-324, 458, 441, -393, -309
285, -428, 20, 382, -121
69, 451, -30, 53, -472
:
-428, 20
451, -30

-322, -193, -314, -292, -30
468, -54, -144, 457, 465
-297, 492, 410, -70, -515
539, 44, -6, 541, 298
:
-54, -144
492, 410

48, -166, -50
-11, 108, 331
-224, 82, 563
:
108, 331
82, 563

-5, 7, -12, -9, -11
-18, 31, -15, -43, -48
268, 363, -11, -490, 143
65, 21, -92, -31, 75
-34, 6, -23, -14, -64
:
31, -15
363, -11

227, 424, 26, 126
369, 336, 26, 252
381, 73, 122, 381
294, 172, 282, 246
160, 315, 71, 174
:
336, 26
73, 122

361, 110, -588
301, 214, -377
-370, 312, 108
-320, 171, 172
183, 475, 33
:
214, -377
312, 108

-129, 259, 223
-190, -106, -415
-174, 92, -35
-175, 89, -35
:
-106, -415
92, -35

111, 546, -434, -145
-141, 8, -91, -161
85, 8, 52, 89
:
8, -91
8, 52

6, 395, 412
-412, 102, 75
57, 577, 536
:
102, 75
577, 536
---
401, 295
223, 5
-80, 207
43, 584
40, 163
:
401, 295
223, 5
-80, 207

215, 272, 541
-42, 254, 30
168, 5, -169
314, 70, -101
:
215, 272
-42, 254
168, 5

426, -109, 586, -311
113, -118, -84, -101
6, -92, 119, -119
:
426, -109
113, -118
6, -92

-352, -169, 100, -204
304, -274, 7, -384
-204, 168, 257, -294
-438, -203, 157, -66
404, 254, 244, 239
:
-352, -169
304, -274
-204, 168

152, -40, -123, -82, -10
57, -3, -322, 450, -157
-356, -210, -53, 293, -73
272, -76, 506, -213, 329
:
152, -40
57, -3
-356, -210

112, -242, -253, 55, -287
-231, 333, -43, -82, 348
-432, -103, -388, -477, -155
-351, 6, -360, -335, -40
-301, -203, 436, -233, -55
:
112, -242
-231, 333
-432, -103
---
-148, -89, -197, 130, -120, -168, -192, -18, 204
-248, -281, 424, 31, -341, 501, 300, -573, -79
7, -47, 255, -220, -66, 311, 297, -320, -354
:
-248, -281, 424, 31, -341, 501, 300, -573, -79
-148, -89, -197, 130, -120, -168, -192, -18, 204
7, -47, 255, -220, -66, 311, 297, -320, -354

152, -78, 95, -11, 29, 72, -30
200, -4, 356, 22, 175, 134, -214
-76, 82, 43, 21, 38, -20, -49
-457, 293, -185, 47, -28, -199, 24
0, 73, 152, 22, 89, 26, -106
72, 4, 136, 11, 66, 48, -83
543, -287, 351, -34, 113, 257, -130
-445, 174, -423, 5, -171, -235, 204
:
543, -287, 351, -34, 113, 257, -130
152, -78, 95, -11, 29, 72, -30
200, -4, 356, 22, 175, 134, -214
72, 4, 136, 11, 66, 48, -83
0, 73, 152, 22, 89, 26, -106
-76, 82, 43, 21, 38, -20, -49
-445, 174, -423, 5, -171, -235, 204
-457, 293, -185, 47, -28, -199, 24

556, 14
-178, -179
-195, -191
-7, -1
9, 9
548, 21
-166, -160
370, 18
569, 16
-184, -177
-143, -150
551, 15
:
-195, -191
-178, -179
-184, -177
-166, -160
-143, -150
-7, -1
9, 9
556, 14
551, 15
569, 16
370, 18
548, 21

21, 1, -28, -8, -2, 38, -25, 32, 40
36, -70, -248, -43, 9, 285, -189, -396, 558
-14, 10, 18, -14, -12, 0, 12, 1, 14
:
36, -70, -248, -43, 9, 285, -189, -396, 558
21, 1, -28, -8, -2, 38, -25, 32, 40
-14, 10, 18, -14, -12, 0, 12, 1, 14

190, 8
141, -17
198, 101
56, -25
-515, -90
337, 70
164, 82
-537, -117
50, 30
:
-537, -117
-515, -90
56, -25
141, -17
190, 8
50, 30
337, 70
164, 82
198, 101

-162, 478, 229
84, -81, -153
-137, 348, 378
133, -148, -66
157, -156, -164
:
157, -156, -164
133, -148, -66
84, -81, -153
-137, 348, 378
-162, 478, 229

-329, -67
39, 52
-80, -457
-103, -8
:
-80, -457
-329, -67
-103, -8
39, 52

367, 188, 464, 2, 359, -172, 396, 26, -217, 132, -333
460, 7, 344, -144, 428, -108, -184, 223, -329, -229, -508
:
460, 7, 344, -144, 428, -108, -184, 223, -329, -229, -508
367, 188, 464, 2, 359, -172, 396, 26, -217, 132, -333

-116, 341, 114, 448
-12, 3, -6, -1
11, -33, 37, -12
514, -57, -437, -132
-94, 311, 105, 352
337, -50, -305, -93
528, -64, -485, -107
-111, 342, 105, 393
-81, 269, 75, 375
518, -43, -460, -115
585, -63, -496, -132
:
528, -64, -485, -107
585, -63, -496, -132
514, -57, -437, -132
337, -50, -305, -93
518, -43, -460, -115
11, -33, 37, -12
-12, 3, -6, -1
-81, 269, 75, 375
-94, 311, 105, 352
-116, 341, 114, 448
-111, 342, 105, 393
